z26: [-73  17 -73 -73 -73 -27]
z308: [  0 -83 -77  51  41 -77]
z517: [-27 -83 -73 -60  56 -27]
dup z26:  -> [-73]
dup z517:  -> [-27]
dup z308:  -> [-77]
[-73  17 -73 -73 -73 -27] -> z26
[-27 -83 -73 -60  56 -27] -> z517

z446: [-13 -14 -40 -30 -19 -25 -15  39 -23 -12  17   1  -5 -20 -24 -25   0 -39
  13 -45 -24 -39   0  10   0   4   5  34  33 -18 -22  10 -26 -40   2 -30
 -22 -32  -1 -11 -32   3  11  31 -23 -20   3 -13   8 -21  -5  25   3  -4
  -7 -12 -41   3  -8  13  13  40  10 -17]
z993: [  1  -5  -7  27  -1  19  -5  -8   1  48  36   9   2  -5  -7  35   1  27
 -30  17  21  58  15 -12   0  -1 -10 -32 -27 -24 -27 -25   7  23  20   6
  19  37  -8 -31  22  -2 -15  -9  13   7  -3 -18   1  36   5   9   3  16
  -1   3   2   3  12 -38 -14 -52  34 -15]
z67: [  6  23  46 -11 -11 -30  74   4  18  -5 -25  -5 -24  20  29  21   3 -24
  25  40   2 -26   4  15  -2 -11  -3 -24   2   4  19  18 -17  -4 -24  19
   5  -6  36   3  13  -2 -10 -17  -4 -11   1 -41  14  22  10  20  18  -6
   1   7 -21 -10  -2  13  -3 -11  44 -17]
z20: [  1  -5  -7  27  -1  19  -5  -8   1  48  36   9   2  -5  -7  35   1  27
 -30  17  21  58  15 -12   0  -1 -10 -32 -27 -24 -27 -25   9  23  20   6
  19  37  -8 -31  22 -18  16 -13 -11  43  12  45 -22   2   2 -25 -15   2
 -13 -24   0  23 -24 -30  -1  -2 -36   7]
z353: [ -2 -27 -10   8  37  12 -57  -7 -24  -5  -8   4  16 -19 -29 -36 -12  36
 -39 -19 -11   3  -9 -29  11  31  -2  36  -9   8  26  18  22  28   8   3
   1  11 -24  12  -9   9  -5  -7  31  36  22  23  -5 -13 -18 -14  -7 -13
  24  21  34 -12  -1 -15   4  24 -25  30]
z664: [  1  -4  21   4  -3 -36  14  17 -16  23   1  53  -2 -21   6 -34   3   3
   7 -15 -47 -42   2 -10   1   2 -18  17  -6  28  22  29   7  -1  20  13
   7  14   2   0 -27 -23 -47 -15  19  12  49  -2  11  13 -22  -4  14  -7
  15   9 -41   7  -5 -61   3 -11   8 -41]
z573: [  5   8  73 -21 -15 -17  27 -19  -9  10 -20   9  14   3  16 -13   0 -30
  -2   0 -15 -39 -13  10   8 -31  -7  -3   2  40  19  10 -18 -31  -5  18
  17 -26   3  14  -4  36 -10  10  22  25 -20 -21  -1  22   7  29 -16  23
  -7   7  49 -16   6 -21  -9 -30  44  28]
z354: [ -2 -27 -10   8  37  12 -57 -12 -24  -5  10   4  16 -19 -29 -36 -12  36
 -39 -19 -11   3  -9 -29  11  31  -2  36  -9   8  26  18  22  28 -16   3
   1  11 -24  12  -9   9 -26  -7  31  36  22  23  -5 -13  18 -14  -7 -13
  24  21  34 -12  -1 -15   4 -19 -25  30]
z956: [  8   0 -51   3  42 -20  -5  34  20 -21 -22  -2 -15   7  13 -20 -19  15
  11  13 -28 -21 -11  -6   9  22  -9  -3 -12 -32  17  33  23  24  -3   1
  13  29  16   7 -12  -5 -37 -26  -4 -13  43 -10   6   5 -18   9  22 -45
  21  23 -61   2 -16  -4  17   5  -2 -39]
z543: [ 15   4  40   6  25  32 -15 -42  -4  -2 -19 -19  19   7   0   3  -6  17
 -30  23  19  34 -18  -5  10  -5   3 -10 -17  18  21  -9  11  12 -11  19
   9   3 -14  16  26  31   5 -10  29  41 -31   6 -11  10   8  -7 -18  10
   4  21  87 -19   8  10  -5 -11   2  59]
z603: [ -2 -27 -10   8  37  12 -57  -7 -24  -5  -8   4  16 -19 -29 -36 -12  36
 -39 -19 -11   3  -9  -7  11  31  -2  36  -9   8  26  -7  22  28   8   3
   1  11 -24  12  -9   9 -26  -7  31  36  22  23  -5  -7 -18 -14  -7 -13
  24  21  34 -12  -1 -15   4  24 -25  30]
z795: [  1 -15  18 -17  -1 -27 -15   5 -32   5  -2  33  14 -22 -12  -7  -6 -18
 -10 -34 -55 -60 -10  -9  11   2 -12  38   7  30  22  35  -2 -26   5  -1
   7 -23 -15   6 -41  10 -32  15  22  25  24 -10   8  -7 -14  20  -4  -3
  15  11   2 -11  -2 -42   5  11  19   0]
[ 15   4  40   6  25  32 -15 -42  -4  -2 -19 -19  19   7   0   3  -6  17
 -30  23  19  34 -18  -5  10  -5   3 -10 -17  18  21  -9  11  12 -11  19
   9   3 -14  16  26  31   5 -10  29  41 -31   6 -11  10   8  -7 -18  10
   4  21  87 -19   8  10  -5 -11   2  59] -> z543
[  8   0 -51   3  42 -20  -5  34  20 -21 -22  -2 -15   7  13 -20 -19  15
  11  13 -28 -21 -11  -6   9  22  -9  -3 -12 -32  17  33  23  24  -3   1
  13  29  16   7 -12  -5 -37 -26  -4 -13  43 -10   6   5 -18   9  22 -45
  21  23 -61   2 -16  -4  17   5  -2 -39] -> z956
[ -2 -27 -10   8  37  12 -57  -7 -24  -5  -8   4  16 -19 -29 -36 -12  36
 -39 -19 -11   3  -9 -29  11  31  -2  36  -9   8  26  18  22  28   8   3
   1  11 -24  12  -9   9  -5  -7  31  36  22  23  -5 -13 -18 -14  -7 -13
  24  21  34 -12  -1 -15   4  24 -25  30] -> z353
[  5   8  73 -21 -15 -17  27 -19  -9  10 -20   9  14   3  16 -13   0 -30
  -2   0 -15 -39 -13  10   8 -31  -7  -3   2  40  19  10 -18 -31  -5  18
  17 -26   3  14  -4  36 -10  10  22  25 -20 -21  -1  22   7  29 -16  23
  -7   7  49 -16   6 -21  -9 -30  44  28] -> z573

z730: [ -9 -25  -4 -19  -4]
z828: [  6   6  10 -32   6]
z702: [ 51  51 -42  51  51]
dup z730:  -> [-4]
dup z702:  -> [51]
dup z828:  -> [6]
[ -9 -25  -4 -19  -4] -> z730
[  6   6  10 -32   6] -> z828
[ 51  51 -42  51  51] -> z702

z832: [ 13 -17  19   6 -12 -37   5 -33  33  59  -5]
z570: [ -5  -4  16   1 -14 -31   5 -26  36  64   8]
z548: [-12  16   6  -4  -6  60  -7  -1  38  60   7]
z776: [-34  11  -1 -10   8 -40   2  14  48  45  -2]
z840: [ 20 -20  27  13 -16 -20  -2 -24 -20  53  -4]
z190: [-27  16  10   4   4  10  -4  -4  45  55  10]
z527: [-45  26 -19  -3  16 -28  -8  21  44  37 -45]
z171: [ 35 -24   3   3 -22 -20   2 -42  36  46  -5]
dup z171:  -> [3]
dup z840:  -> [-20]
[-45  26 -19  -3  16 -28  -8  21  44  37 -45] -> z527
dup z548:  -> [60]
dup z527:  -> [-45]
[ 20 -20  27  13 -16 -20  -2 -24 -20  53  -4] -> z840

z915: [ -6 -40 -34 -31  26  15 -66  33 -14  11 -22 -22  15  23  -8 -58  22  15
 -54 -10 -15 -10  20  -9  17  40 -15  59  26 -38  20 -21 -34 -51  -6  19
 -15 -23 -10 -22 -22  20 -38 -27]
z659: [-10   4 -32  -4 -10 -13  12   1   5 -30  67  53   0  53  -8 -22   0 -14
 -19  19 -17 -13   1  36 -43 -13 -34  19  33 -43 -39 -28  14  13 -34   9
 -29 -24 -20 -26 -30  15 -30 -12]
z129: [-10   4 -32  -4 -10 -13  12   1   5 -30  67  53   0  53  -8 -22   0 -14
 -19  19 -17 -13   1  36 -43 -26 -34  19  33 -43 -39 -28  14  13 -34   9
   1   6   2  -4  32  -4 -16  53]
z401: [  1   1 -41 -42  -5   9 -54   6 -43  12 -15 -22  11 -20 -39 -46  19  22
 -51 -13  -5 -22  15 -30   7   9   6  78  24 -57  19 -28 -50 -36  -9   8
 -20 -13  -2   8 -38  20 -43   2]
z439: [-10   4 -32  -4 -10 -13  12   1   5 -30  67  53   0  53  -8 -22   0 -14
 -19  19 -17 -13   1  -6 -43 -26 -34  19  33 -43 -39 -28 -33  13 -34   9
 -34   6   2  -4  32  -4 -16  53]
[  1   1 -41 -42  -5   9 -54   6 -43  12 -15 -22  11 -20 -39 -46  19  22
 -51 -13  -5 -22  15 -30   7   9   6  78  24 -57  19 -28 -50 -36  -9   8
 -20 -13  -2   8 -38  20 -43   2] -> z401
[ -6 -40 -34 -31  26  15 -66  33 -14  11 -22 -22  15  23  -8 -58  22  15
 -54 -10 -15 -10  20  -9  17  40 -15  59  26 -38  20 -21 -34 -51  -6  19
 -15 -23 -10 -22 -22  20 -38 -27] -> z915

